Here is a tiny trained network, its code and every weight. The questions are about switching its units off for an input and a target symbol, where a switched-off unit gives its printed mean instead of its output.

import numpy as np


def w(rows, s, z=0):
    codes = np.array(rows[::2]) - 128.0
    scale = np.full(codes.shape[1], s)
    scale[-1] = z or s
    return codes * scale


def norm(h):
    return h / np.sqrt((h * h).mean(-1, keepdims=True) + 1e-5)


def f(y):
    return y / 2 * (1 + np.tanh(0.7978845608 * (y + 0.044715 * y**3)))


def softmax(a):
    e = np.exp(a - a.max(-1, keepdims=True))
    return e / e.sum(-1, keepdims=True)


def log_softmax(a):
    a = a - a.max(-1, keepdims=True)
    return a - np.log(np.exp(a).sum(-1, keepdims=True))


def net(x, mask):
    ids = ['Σαβδζμπτ'.index(c) for c in x.split()]
    T = len(ids)
    res = E[ids] + P[:T]
    u = 0
    for l in range(2):
        q, k, v = (norm(res) @ M[l].T for M in (Q, K, V))
        z = softmax(np.where(np.tri(T) > 0, q @ k.T / 4**0.5, -1e9)) @ v
        res = res + np.where(mask[u], z, O[l][:, -1]) @ O[l][:, :-1]
        u += 1
        y = f(norm(res) @ A[l][:, :-1].T + A[l][:, -1])
        res = res + np.where(mask[u : u + 12], y, B[l][:, -1]) @ B[l][:, :-1]
        u += 12
    return log_softmax(norm(res)[-1] @ U[:, :-1].T + U[:, -1])


Q, K, V, O, A, B = {}, {}, {}, {}, {}, {}
E = w([
[49,125,174,108,97,88,133,99,119],'Σ',
[69,117,147,167,80,94,105,135,101],'α',
[99,127,146,168,138,114,16,175,88],'β',
[98,118,196,53,156,100,41,170,168],'δ',
[132,30,101,52,116,169,85,128,139],'ζ',
[190,59,119,178,39,139,97,109,104],'μ',
[250,198,57,42,192,70,148,110,71],'π',
[178,137,193,120,101,164,113,120,201],'τ',
],0.02)
P = w([
[42,102,150,185,181,200,140,109,132],'0',
[133,93,153,143,102,179,186,229,88],'1',
[168,138,195,87,85,164,173,214,7],'2',
[134,199,100,58,42,127,113,148,44],'3',
[139,197,35,75,55,88,59,99,142],'4',
[170,131,67,101,99,44,31,93,179],'5',
[234,71,136,125,135,18,73,135,142],'6',
],0.011)
Q[0] = w([
[83,135,153,145,129,118,132,133,129],'L0H0',
[84,119,75,182,188,107,113,73,197],'L0H0',
[156,6,221,154,148,71,129,133,114],'L0H0',
[103,114,152,173,214,168,221,190,106],'L0H0',
],0.014)
K[0] = w([
[115,88,84,110,147,119,93,186,116],'L0H0',
[27,149,150,85,53,145,20,55,63],'L0H0',
[159,138,51,145,172,61,78,33,192],'L0H0',
[2,34,190,204,138,158,106,113,181],'L0H0',
],0.0099)
V[0] = w([
[77,201,146,165,168,53,188,153,102],'L0H0',
[106,110,141,1,140,127,192,111,158],'L0H0',
[88,147,171,56,206,109,22,236,175],'L0H0',
[149,216,194,148,71,129,159,113,210],'L0H0',
],0.0084)
O[0] = w([
[102,126,172,163,200,14,100,135,130,2],'L0H0',
[129,77,128,110,188,176,163,111,192,137],'L0H0',
[98,148,76,115,140,119,157,208,160,174],'L0H0',
[79,246,146,172,101,137,145,116,148,178],'L0H0',
],0.011,0.0067)
A[0] = w([
[110,173,172,120,192,117,79,147,124,75],'L0N0',
[58,150,104,170,173,103,171,205,174,22],'L0N1',
[75,114,196,89,216,149,181,15,166,126],'L0N2',
[40,127,160,215,146,59,127,101,95,115],'L0N3',
[68,76,134,110,141,112,62,71,123,50],'L0N4',
[174,131,109,105,83,163,138,42,110,52],'L0N5',
[147,175,184,175,100,170,122,167,236,63],'L0N6',
[122,140,167,136,106,235,172,118,163,130],'L0N7',
[86,90,98,81,121,128,148,146,48,64],'L0N8',
[105,203,214,202,87,116,114,139,110,103],'L0N9',
[185,255,155,167,93,150,125,60,140,26],'L0N10',
[110,72,10,105,141,143,157,170,144,1],'L0N11',
],0.0095,0.0037)
B[0] = w([
[122,113,107,126,148,100,138,184,108,134],'L0N0',
[87,178,196,84,123,107,96,128,104,141],'L0N1',
[139,167,181,90,150,128,246,204,143,144],'L0N2',
[160,80,91,189,133,145,196,114,144,160],'L0N3',
[156,91,93,144,150,85,154,145,148,154],'L0N4',
[118,118,187,151,138,92,171,190,118,188],'L0N5',
[168,113,159,168,123,92,112,108,149,238],'L0N6',
[158,180,111,168,142,113,90,131,132,254],'L0N7',
[128,111,106,162,151,125,117,130,179,163],'L0N8',
[129,123,90,116,132,174,136,101,183,219],'L0N9',
[154,115,93,121,145,155,169,178,139,250],'L0N10',
[133,121,133,76,184,210,114,136,174,156],'L0N11',
],0.013,0.0069)
Q[1] = w([
[106,47,168,185,125,145,135,208,139],'L1H0',
[124,131,128,66,138,124,127,101,77],'L1H0',
[27,102,153,123,205,125,143,23,6],'L1H0',
[103,167,223,158,104,187,87,31,163],'L1H0',
],0.011)
K[1] = w([
[153,80,52,133,154,95,83,87,81],'L1H0',
[108,112,149,122,83,200,149,142,177],'L1H0',
[2,57,174,209,50,172,96,206,138],'L1H0',
[89,185,106,252,184,227,161,198,85],'L1H0',
],0.0081)
V[1] = w([
[129,26,254,121,148,109,105,66,219],'L1H0',
[211,95,153,164,159,114,140,115,123],'L1H0',
[59,111,155,180,111,158,188,166,101],'L1H0',
[205,176,202,115,161,77,70,147,131],'L1H0',
],0.0061)
O[1] = w([
[89,145,179,197,51,211,92,179,201,5],'L1H0',
[141,255,78,128,110,98,175,79,153,206],'L1H0',
[17,71,67,156,21,98,179,121,102,62],'L1H0',
[149,187,196,109,102,66,138,89,148,193],'L1H0',
],0.0075,0.003)
A[1] = w([
[156,137,97,140,145,113,102,138,114,146],'L1N0',
[106,98,106,194,136,140,136,68,149,2],'L1N1',
[104,105,110,135,158,131,89,131,109,92],'L1N2',
[156,250,178,170,110,183,134,88,188,47],'L1N3',
[154,162,145,164,146,140,116,133,159,136],'L1N4',
[59,149,190,106,174,117,102,149,141,35],'L1N5',
[94,115,99,176,158,96,111,154,84,23],'L1N6',
[102,130,94,158,152,103,112,138,106,57],'L1N7',
[142,85,146,122,75,132,98,96,96,77],'L1N8',
[146,132,137,98,86,134,75,122,125,108],'L1N9',
[139,139,126,147,196,159,147,153,131,89],'L1N10',
[162,125,102,145,116,126,151,123,137,138],'L1N11',
],0.02,0.0092)
B[1] = w([
[123,128,160,80,131,118,169,106,122,155],'L1N0',
[166,137,23,193,200,115,68,149,91,128],'L1N1',
[136,123,142,104,99,115,148,123,166,135],'L1N2',
[248,181,119,157,80,85,156,150,245,250],'L1N3',
[165,104,135,99,100,82,139,118,169,181],'L1N4',
[97,173,143,157,156,50,65,183,111,135],'L1N5',
[173,77,134,86,43,70,140,98,122,139],'L1N6',
[124,98,122,93,75,81,156,133,121,133],'L1N7',
[98,148,213,170,112,160,86,68,102,145],'L1N8',
[101,108,157,197,141,159,157,93,115,151],'L1N9',
[109,113,96,97,91,129,95,86,93,143],'L1N10',
[136,138,177,121,167,118,92,105,124,168],'L1N11',
],0.015,0.021)
U = w([
[60,128,141,131,187,143,254,173,155,86],'Σ',
[133,114,6,205,176,107,110,156,98,100],'α',
[89,84,97,54,19,61,134,157,95,45],'β',
[43,180,138,96,162,95,54,241,136,145],'δ',
[114,78,74,62,150,244,92,176,172,124],'ζ',
[70,162,168,157,100,175,111,85,87,252],'μ',
[145,210,97,32,212,132,150,101,55,136],'π',
[188,208,110,133,77,145,137,172,216,122],'τ',
],0.006,0.0026)

Each question gives the input, a string of symbols that net reads in full, and the target symbol t.
The units are the heads (4 rows each of Q, K, V and O) and the neurons (one row each of A and B). Each row of codes is followed by its name. A weight is (code - 128) times the scale printed after its matrix; where a second scale follows, it is the last column's (O, A, B and U).
mask holds one flag per unit, layer by layer, with each layer's heads first. A switched-off unit (its flag False) gives its mean, the last column of its rows in O or B, instead of its output. The means were averaged over made-up inputs and are rounded, as every weight is.
A unit's drop is (log p(t) with every unit on - log p(t) with that unit switched off) / (log p(t) with every unit on - log p(t) with every unit switched off).
The circuit of an input: a set's keep is (log p(t) with only the set's units on - log p(t) with every unit switched off) / (log p(t) with every unit on - log p(t) with every unit switched off). Starting from the 12 units with the biggest drops (on a tie, the unit counted first), units are removed one at a time, each time the one whose removal leaves the highest keep (on an exact tie, the one counted first), for as long as the keep stays at least 0.8.
circuit, biggest first: the units of the circuit, biggest drop first
most important unit: the unit with the biggest drop
k most important neurons: the k neurons with the biggest drops, biggest first
k most important neurons of layer l: the k neurons of layer l with the biggest drops, biggest first
drop of u: that unit's drop, to one decimal
input τ Σ τ α τ π δ, target δ: most important neuron of layer 0	(L0N10)
input Σ β π ζ, target ζ: 2 most important neurons of layer 0	(L0N7, L0N6)
input τ τ δ π δ Σ α, target α: 4 most important neurons	(L0N3, L1N1, L1N3, L0N7)
input Σ α τ π α α, target α: circuit, biggest first	(L0H0, L1N1, L0N3, L1N3)
input τ β τ μ β β, target μ: circuit, biggest first	(L0H0, L1N3, L1N9)
input δ τ Σ α Σ, target α: circuit, biggest first	(L0H0, L0N3, L1N1, L1N3)
input Σ δ μ β δ Σ α, target δ: circuit, biggest first	(L0H0, L1N3, L0N1)
input α δ β β, target δ: circuit, biggest first	(L0H0, L1N3)
input Σ β Σ π τ Σ, target π: circuit, biggest first	(L1N3, L1H0)
input τ π τ, target π: circuit, biggest first	(L1H0, L0H0, L1N3)
input Σ μ Σ Σ, target μ: circuit, biggest first	(L0H0, L1N3, L1N8)
input α δ Σ, target δ: 2 most important neurons of layer 1	(L1N5, L1N3)
input μ α μ β δ, target μ: circuit, biggest first	(L0H0, L1N3, L1N9)
input ζ Σ β, target ζ: circuit, biggest first	(L0H0, L1N3)
input μ ζ π, target π: 2 most important neurons	(L1N3, L1N4)
input β Σ Σ, target β: circuit, biggest first	(L0H0, L1N3, L1N6)
input μ π β, target β: 2 most important neurons of layer 1	(L1N3, L1N6)
input β τ μ τ π τ, target π: most important unit	L1H0
input π Σ Σ, target Σ: 2 most important neurons of layer 0	(L0N2, L0N7)
input τ Σ τ β Σ Σ δ, target δ: 2 most important neurons	(L1N3, L1N5)
input π δ α ζ, target ζ: 2 most important neurons of layer 1	(L1N3, L1N4)
input μ τ ζ α δ, target ζ: drop of L1N3	0.4
input β τ δ τ ζ π, target π: drop of L1N3	0.4
input τ μ δ ζ Σ α, target ζ: drop of L0H0	0.9
input Σ τ α δ α, target δ: drop of L0N1	0.1
